Where the symbols take the elements:
* | λ θ
pibi | raba galu
neli | tiza kosi
rufa | pibo kamu
fupi | bepi neli
tima | mazo gogo
gapi | davi peve
tovu | dube rufa
tezi | veze rebo
zoto | peve galu
fako | kipa davi
mibe | pufo tovu
geri | muta gaka
bida | gave rali
raba | bano baro
lade | bida muta
dube | nado gape
nane | fana pata
pibo | rali geka
duka | pozo fana
galu | baro kato
kosi | veko fupi
mazo | rufa zoto
nofi | gapi kamu
fana | dafi dibu
mapu | geka zoto
nogo | safe vibu
zuku | tiza simo
bano | zuku soni
mite | fupi bepi
kale | safe safe
pozo | suro deri
vazi | geri nofi
ripe | fifa toni
bepi | pozo geke
sepi | tima dame
davi | mibe feni
fifa | bepi gase
regi | dizo lala
simo | rafu tizu
kato | nali miko
peve | feni tima
pano | zoto soni
dizo | bapo siti
rulu | guri kufe
kamu | peve sepi
deli | tuso diru
ridi | ripe duka
musu | rali nado
tuso | soni miko
deku | gaka mapu
vibu | vibu ripe
gase | nane bida
veko | kura dizo
toni | gase dafi
kufe | neli safe
guri | pibi neli
tizu | fabo kato
buku | ravu pami
gadu | tezi dube
lami | rulu siti
lano | tizu rase
tiza | kale veko
vina | pami buku
bade | deku rose
gape | deku zana
nisu | siti tiza
rose | pano tuso
ravu | vibu kufe
depe | guri nisu
rebo | geri deku
miko | teti deli
gave | gapi keso
nado | bama kipa
geke | deri pami
gigi | pata futi
feni | muta ripe
neru | lano regi
diru | dame teti
gogo | gadu lade
dafi | bida gase
pufo | duka nane
zana | mapu pano
suro | keso renu
nali | renu rulu
dame | gisi dube
pata | bama fupi
teti | pibi zuku
renu | geke nogo
dibu | musu zenu
gisi | miko rose
zenu | tima fako
rafu | neru bade
deri | renu pami
lala | kufe guri
veze | lade geri
lite | bade gapi
pami | ripe pufo
geka | rose deli
gaka | bade geka
kura | mite bapo
nera | vazi ravu
safe | kosi mite
rase | kato depe
fabo | regi guri
rali | vazi bama
soni | simo lano
muta | gape bade
baro | kufe neru
bama | lite pami
bapo | bepi keso
keso | geke gigi
siti | nisu vibu
futi | buku renu
kipa | nofi mibe

In the rows, 64 stands for zero.

The rows follow the links: the fewer symbols apart two elements are, the more alike their rows tend to be.

Each row, then its element:
(49, 69, 56, 92, 71, 72, 62, 70, 92, 26, 61, 31, 46, 63, 67, 65, 50, 90, 80, 48, 57, 25, 46, 40, 43, 60, 66, 32, 46, 63, 88, 68, 81, 73, 74, 72, 94, 68, 122, 69, 57, 44, 86, 52, 61, 51, 75, 59, 61, 85, 54, 68, 76, 62): sepi
(40, 78, 60, 73, 67, 104, 98, 76, 60, 30, 72, 44, 44, 82, 30, 63, 53, 71, 73, 83, 54, 44, 52, 49, 59, 46, 72, 33, 81, 54, 77, 58, 70, 94, 81, 65, 65, 75, 94, 80, 53, 53, 85, 51, 84, 56, 74, 51, 60, 79, 82, 55, 111, 72): dube
(107, 46, 54, 67, 71, 46, 54, 48, 70, 63, 87, 78, 78, 66, 62, 64, 73, 78, 82, 69, 54, 46, 103, 73, 73, 53, 66, 88, 52, 63, 51, 52, 79, 47, 64, 80, 63, 53, 12, 32, 52, 71, 53, 81, 54, 80, 43, 72, 54, 35, 21, 64, 34, 50): regi
(73, 65, 63, 56, 68, 36, 36, 73, 57, 112, 89, 90, 84, 73, 89, 114, 69, 52, 85, 59, 44, 45, 64, 61, 83, 85, 81, 77, 81, 49, 44, 40, 57, 79, 62, 78, 83, 53, 32, 63, 66, 74, 75, 55, 71, 76, 64, 73, 76, 67, 24, 92, 43, 71): bapo
(40, 68, 66, 30, 87, 110, 87, 55, 51, 55, 61, 83, 86, 67, 45, 76, 84, 43, 52, 76, 61, 95, 44, 81, 65, 55, 66, 51, 81, 67, 70, 65, 32, 67, 69, 60, 34, 73, 66, 71, 46, 100, 80, 91, 71, 64, 86, 57, 49, 57, 88, 79, 103, 58): bama
(57, 75, 53, 35, 87, 53, 46, 72, 50, 99, 67, 88, 89, 56, 85, 111, 68, 36, 77, 50, 67, 54, 65, 38, 73, 90, 80, 56, 68, 50, 48, 57, 71, 75, 56, 65, 83, 48, 36, 78, 54, 80, 94, 65, 67, 69, 100, 73, 73, 84, 27, 71, 38, 62): keso
(77, 69, 56, 97, 57, 70, 83, 83, 59, 82, 73, 42, 68, 93, 53, 68, 35, 47, 32, 70, 112, 85, 49, 67, 57, 83, 79, 75, 81, 88, 74, 100, 49, 47, 68, 55, 46, 74, 81, 65, 69, 45, 80, 50, 72, 62, 63, 68, 69, 108, 90, 40, 91, 54): tuso
(78, 63, 71, 78, 3, 63, 41, 86, 75, 84, 63, 66, 54, 66, 83, 58, 75, 92, 41, 77, 61, 52, 60, 86, 70, 47, 64, 73, 40, 37, 63, 64, 65, 54, 81, 72, 86, 90, 38, 74, 55, 45, 35, 68, 66, 75, 18, 75, 68, 42, 48, 30, 67, 55): siti
(93, 51, 58, 79, 106, 25, 70, 48, 76, 59, 73, 49, 69, 73, 53, 52, 47, 60, 56, 57, 101, 76, 91, 55, 60, 61, 65, 101, 72, 113, 63, 79, 63, 45, 34, 73, 29, 44, 59, 23, 74, 83, 76, 64, 57, 54, 79, 64, 65, 78, 69, 72, 37, 71): bano
(100, 52, 63, 81, 59, 42, 44, 64, 93, 53, 76, 59, 55, 67, 68, 44, 68, 97, 61, 75, 69, 46, 96, 66, 72, 23, 67, 94, 45, 57, 53, 43, 76, 56, 57, 100, 60, 62, 23, 28, 49, 71, 49, 79, 60, 69, 36, 68, 66, 35, 35, 45, 31, 68): guri
(77, 49, 61, 70, 89, 84, 48, 65, 30, 75, 59, 80, 61, 59, 62, 73, 58, 51, 81, 75, 96, 94, 45, 74, 60, 78, 74, 74, 51, 74, 57, 60, 59, 60, 93, 59, 37, 46, 87, 97, 80, 93, 54, 72, 69, 116, 64, 70, 69, 64, 110, 93, 62, 98): nane
(107, 42, 49, 58, 96, 40, 65, 35, 66, 51, 81, 75, 82, 59, 53, 61, 59, 66, 80, 68, 68, 57, 116, 66, 67, 62, 66, 90, 59, 85, 53, 67, 80, 43, 56, 67, 50, 47, 18, 23, 59, 74, 63, 81, 44, 73, 59, 66, 50, 52, 39, 63, 36, 48): neru
(43, 81, 56, 27, 86, 47, 41, 73, 56, 98, 51, 81, 84, 46, 93, 101, 71, 31, 56, 44, 84, 59, 63, 36, 66, 83, 72, 57, 63, 53, 49, 65, 66, 74, 45, 67, 83, 51, 35, 81, 51, 82, 91, 66, 66, 50, 94, 73, 77, 82, 37, 62, 33, 65): geke
(58, 73, 88, 72, 58, 26, 37, 68, 77, 101, 76, 79, 65, 83, 90, 75, 77, 74, 65, 57, 40, 70, 45, 79, 81, 59, 65, 94, 90, 61, 46, 30, 28, 87, 40, 95, 55, 65, 57, 38, 75, 88, 57, 49, 65, 51, 68, 64, 84, 49, 53, 104, 50, 85): kosi
(58, 67, 64, 72, 53, 84, 94, 69, 38, 39, 60, 55, 36, 64, 33, 45, 52, 63, 90, 85, 45, 35, 88, 37, 72, 58, 55, 37, 79, 50, 49, 41, 91, 107, 75, 53, 68, 45, 61, 87, 73, 47, 49, 44, 85, 75, 59, 45, 69, 62, 89, 63, 66, 97): lade
(60, 67, 53, 36, 91, 43, 38, 74, 51, 105, 56, 83, 82, 49, 91, 104, 63, 34, 71, 44, 85, 57, 61, 34, 67, 90, 77, 60, 55, 56, 50, 63, 73, 70, 63, 60, 84, 44, 37, 91, 63, 77, 90, 60, 67, 74, 88, 77, 81, 86, 36, 77, 29, 72): pozo
(82, 43, 66, 86, 61, 64, 45, 72, 41, 78, 44, 68, 45, 43, 75, 53, 49, 59, 75, 71, 89, 85, 51, 68, 54, 76, 62, 67, 44, 66, 60, 66, 77, 57, 94, 54, 52, 51, 88, 95, 96, 61, 20, 61, 61, 113, 33, 70, 78, 57, 111, 73, 47, 95): toni
(95, 53, 63, 67, 62, 36, 42, 59, 83, 57, 70, 69, 64, 61, 73, 48, 82, 94, 68, 73, 64, 49, 99, 73, 73, 25, 64, 95, 45, 62, 51, 46, 67, 55, 44, 95, 60, 59, 19, 25, 51, 73, 48, 79, 56, 57, 39, 67, 62, 30, 35, 55, 29, 64): lala
(68, 59, 66, 66, 65, 31, 58, 38, 82, 56, 63, 53, 72, 38, 81, 60, 56, 71, 77, 26, 44, 47, 74, 62, 49, 100, 50, 65, 51, 83, 80, 89, 85, 38, 56, 36, 103, 65, 92, 40, 83, 29, 61, 56, 31, 52, 66, 68, 55, 74, 36, 76, 51, 35): zoto
(40, 63, 53, 67, 82, 104, 78, 56, 80, 13, 70, 51, 70, 67, 54, 70, 68, 85, 85, 58, 38, 45, 35, 61, 51, 52, 65, 33, 56, 56, 93, 69, 62, 66, 81, 64, 83, 83, 112, 72, 48, 60, 96, 73, 68, 52, 80, 58, 50, 67, 55, 76, 103, 48): tovu
(75, 52, 65, 67, 60, 63, 34, 73, 47, 89, 37, 73, 54, 38, 93, 59, 55, 53, 58, 60, 95, 87, 50, 63, 51, 85, 64, 69, 31, 62, 64, 79, 79, 46, 92, 47, 67, 55, 81, 108, 83, 61, 36, 69, 61, 108, 50, 81, 73, 66, 93, 67, 45, 86): ridi
(43, 66, 67, 42, 72, 117, 94, 56, 52, 39, 61, 75, 67, 78, 34, 56, 75, 57, 61, 86, 52, 95, 44, 90, 66, 49, 65, 53, 80, 67, 78, 61, 44, 69, 77, 57, 29, 75, 87, 77, 59, 89, 63, 86, 70, 67, 73, 52, 51, 48, 107, 74, 113, 64): rali
(51, 80, 70, 65, 45, 79, 100, 74, 44, 40, 63, 55, 42, 69, 29, 41, 56, 60, 81, 88, 44, 33, 87, 42, 78, 50, 57, 37, 84, 47, 50, 33, 85, 109, 63, 60, 66, 50, 54, 80, 64, 48, 57, 45, 86, 58, 67, 41, 71, 64, 81, 50, 73, 92): tezi
(76, 66, 84, 86, 39, 32, 35, 78, 82, 96, 84, 69, 56, 91, 84, 65, 77, 87, 52, 70, 46, 62, 45, 89, 79, 43, 64, 97, 75, 59, 48, 36, 34, 72, 46, 99, 54, 78, 53, 38, 73, 72, 47, 55, 65, 58, 47, 69, 84, 46, 48, 82, 55, 83): tiza
(81, 56, 69, 84, 12, 66, 44, 86, 74, 82, 68, 66, 53, 72, 81, 62, 70, 94, 49, 80, 59, 48, 61, 85, 72, 43, 70, 77, 45, 37, 62, 60, 60, 57, 80, 80, 83, 88, 40, 66, 51, 44, 33, 71, 70, 77, 15, 74, 69, 39, 44, 33, 67, 55): nisu
(87, 46, 67, 89, 70, 71, 50, 64, 37, 71, 54, 66, 48, 51, 69, 51, 49, 57, 81, 73, 89, 78, 52, 67, 58, 73, 66, 74, 49, 72, 61, 59, 82, 63, 108, 54, 45, 49, 88, 98, 94, 63, 33, 58, 67, 119, 40, 69, 74, 62, 114, 81, 54, 102): dafi

Each walk starts at a row. The symbols on each line, taken left to right, move it on to the next element.
Each answer is a row, close to the row of the element it stands for.
---
(47, 54, 50, 39, 91, 84, 68, 30, 73, 28, 66, 77, 86, 50, 63, 80, 84, 72, 93, 49, 23, 62, 50, 77, 60, 76, 58, 41, 60, 63, 85, 72, 68, 45, 82, 49, 83, 73, 90, 53, 60, 69, 80, 96, 36, 62, 75, 60, 39, 45, 43, 92, 88, 33)
λ λ θ θ (46, 61, 63, 75, 75, 71, 62, 50, 94, 24, 61, 49, 64, 55, 75, 67, 63, 90, 80, 36, 32, 42, 39, 64, 42, 72, 57, 39, 48, 61, 90, 80, 77, 53, 77, 52, 102, 79, 120, 60, 62, 42, 86, 60, 46, 53, 74, 61, 50, 70, 44, 78, 81, 43)
λ λ λ θ (39, 66, 64, 44, 85, 98, 77, 41, 82, 18, 63, 68, 73, 57, 50, 68, 83, 85, 82, 58, 31, 66, 51, 80, 54, 52, 56, 38, 61, 60, 88, 69, 56, 57, 76, 63, 71, 82, 101, 52, 50, 76, 83, 93, 46, 49, 81, 61, 33, 46, 57, 79, 97, 39)
---
(78, 68, 54, 63, 62, 50, 43, 80, 87, 71, 55, 50, 63, 51, 78, 67, 57, 66, 44, 62, 104, 45, 93, 35, 58, 44, 72, 66, 31, 48, 59, 68, 86, 57, 53, 87, 84, 58, 15, 62, 31, 63, 71, 68, 71, 54, 61, 81, 72, 70, 30, 14, 26, 53)
θ θ θ λ θ (55, 69, 74, 56, 74, 30, 40, 68, 61, 102, 81, 86, 71, 78, 89, 86, 78, 61, 73, 55, 43, 68, 42, 69, 80, 66, 71, 93, 90, 61, 48, 32, 29, 88, 43, 89, 55, 58, 58, 48, 77, 96, 68, 57, 65, 55, 79, 69, 79, 56, 51, 116, 46, 86)
λ λ λ θ θ (40, 85, 86, 58, 26, 38, 27, 85, 88, 98, 35, 63, 47, 50, 105, 51, 81, 69, 28, 53, 67, 75, 47, 73, 61, 50, 54, 79, 52, 44, 61, 58, 47, 66, 36, 79, 74, 75, 53, 72, 59, 62, 45, 58, 63, 35, 62, 73, 84, 52, 57, 56, 40, 71)
---
(50, 74, 92, 68, 54, 27, 39, 74, 86, 98, 66, 70, 55, 76, 92, 61, 81, 76, 53, 57, 44, 72, 40, 77, 78, 45, 53, 93, 78, 65, 53, 36, 29, 80, 28, 92, 56, 69, 63, 39, 74, 82, 51, 54, 65, 39, 67, 69, 88, 49, 58, 100, 48, 84)
θ θ (59, 68, 66, 52, 79, 30, 31, 75, 51, 114, 70, 87, 77, 64, 96, 109, 68, 42, 76, 46, 61, 61, 56, 51, 75, 90, 75, 78, 74, 62, 46, 47, 52, 81, 48, 76, 79, 47, 48, 72, 78, 83, 78, 52, 71, 70, 80, 73, 86, 75, 35, 99, 34, 85)
λ θ θ (32, 84, 67, 16, 77, 74, 50, 75, 67, 86, 24, 74, 68, 35, 82, 77, 78, 33, 30, 53, 103, 94, 51, 52, 56, 65, 61, 53, 47, 54, 64, 80, 54, 64, 44, 58, 60, 61, 55, 91, 46, 88, 75, 82, 64, 42, 93, 72, 70, 72, 71, 49, 51, 64)
---
(47, 57, 56, 48, 88, 113, 77, 41, 73, 20, 71, 72, 75, 68, 43, 76, 84, 79, 82, 72, 40, 70, 44, 83, 55, 51, 69, 42, 66, 58, 88, 65, 48, 57, 90, 67, 59, 82, 92, 60, 39, 89, 91, 93, 56, 65, 80, 58, 40, 53, 64, 80, 107, 42)
θ θ θ θ λ (54, 56, 61, 63, 76, 55, 53, 41, 86, 30, 61, 53, 67, 40, 76, 70, 66, 88, 93, 32, 32, 37, 59, 62, 41, 81, 57, 42, 39, 69, 88, 76, 87, 52, 70, 50, 104, 68, 103, 54, 71, 42, 72, 62, 39, 53, 67, 61, 46, 62, 38, 83, 61, 45)
θ θ θ θ λ (54, 76, 67, 53, 24, 72, 111, 53, 36, 66, 74, 74, 67, 65, 38, 52, 64, 45, 71, 65, 27, 61, 83, 74, 75, 97, 44, 41, 96, 60, 59, 81, 75, 71, 69, 15, 79, 69, 58, 70, 83, 26, 50, 44, 58, 57, 57, 47, 46, 70, 66, 57, 90, 49)
---
(44, 65, 60, 70, 79, 69, 55, 50, 96, 21, 60, 48, 62, 50, 75, 66, 67, 92, 87, 39, 35, 34, 47, 57, 46, 64, 60, 34, 44, 62, 90, 70, 82, 57, 74, 60, 104, 72, 118, 57, 65, 43, 82, 66, 44, 48, 76, 65, 51, 66, 42, 83, 75, 45)
λ λ θ θ λ (84, 45, 66, 84, 68, 69, 48, 67, 40, 78, 50, 71, 49, 47, 72, 62, 48, 58, 82, 71, 90, 83, 57, 67, 59, 82, 69, 69, 50, 71, 55, 61, 78, 66, 94, 52, 45, 48, 86, 101, 97, 72, 31, 62, 65, 116, 43, 68, 74, 56, 108, 81, 51, 102)
θ θ θ θ θ (59, 49, 54, 39, 105, 101, 55, 64, 46, 60, 42, 81, 78, 50, 70, 88, 63, 46, 68, 65, 90, 94, 34, 68, 54, 75, 75, 56, 41, 64, 73, 73, 62, 51, 92, 59, 41, 60, 83, 105, 63, 98, 72, 95, 61, 98, 77, 72, 57, 63, 94, 85, 72, 75)
---
(75, 46, 52, 59, 91, 77, 38, 71, 37, 86, 48, 81, 67, 47, 79, 86, 55, 40, 77, 63, 99, 82, 48, 58, 56, 86, 80, 63, 39, 66, 62, 73, 79, 58, 98, 55, 58, 47, 75, 111, 76, 82, 62, 77, 66, 114, 65, 82, 78, 72, 94, 81, 45, 88)
θ θ θ λ θ (54, 67, 58, 80, 67, 69, 78, 70, 64, 28, 63, 43, 35, 61, 41, 48, 49, 79, 98, 74, 47, 17, 79, 32, 61, 46, 63, 32, 66, 52, 60, 41, 99, 100, 75, 70, 86, 45, 83, 83, 66, 44, 67, 42, 77, 62, 64, 49, 72, 75, 70, 61, 62, 92)
θ θ θ θ (70, 68, 59, 78, 36, 68, 89, 74, 48, 86, 75, 56, 72, 84, 58, 69, 45, 41, 36, 60, 84, 88, 56, 74, 62, 103, 70, 66, 83, 86, 74, 105, 52, 49, 64, 36, 59, 82, 75, 58, 84, 31, 64, 46, 63, 56, 57, 67, 55, 99, 77, 43, 101, 42)
---
(44, 82, 60, 19, 92, 65, 53, 72, 57, 92, 58, 83, 85, 56, 79, 98, 76, 24, 58, 49, 82, 71, 61, 39, 70, 75, 76, 58, 67, 57, 50, 61, 50, 78, 45, 74, 66, 51, 34, 79, 50, 99, 99, 75, 71, 51, 108, 67, 78, 80, 45, 68, 48, 67)
θ θ θ λ θ (60, 69, 78, 65, 73, 27, 39, 71, 63, 110, 79, 83, 70, 79, 92, 88, 74, 64, 71, 50, 42, 61, 42, 68, 78, 74, 68, 91, 88, 62, 46, 34, 34, 85, 44, 87, 64, 59, 54, 47, 78, 83, 67, 50, 69, 57, 77, 73, 87, 62, 45, 108, 45, 87)
θ λ λ θ (42, 84, 60, 29, 73, 48, 39, 78, 70, 92, 41, 69, 68, 41, 91, 84, 68, 38, 43, 46, 90, 57, 70, 28, 62, 75, 68, 53, 52, 51, 58, 69, 73, 71, 41, 72, 90, 53, 34, 82, 42, 72, 87, 67, 70, 40, 96, 76, 75, 82, 35, 43, 29, 62)
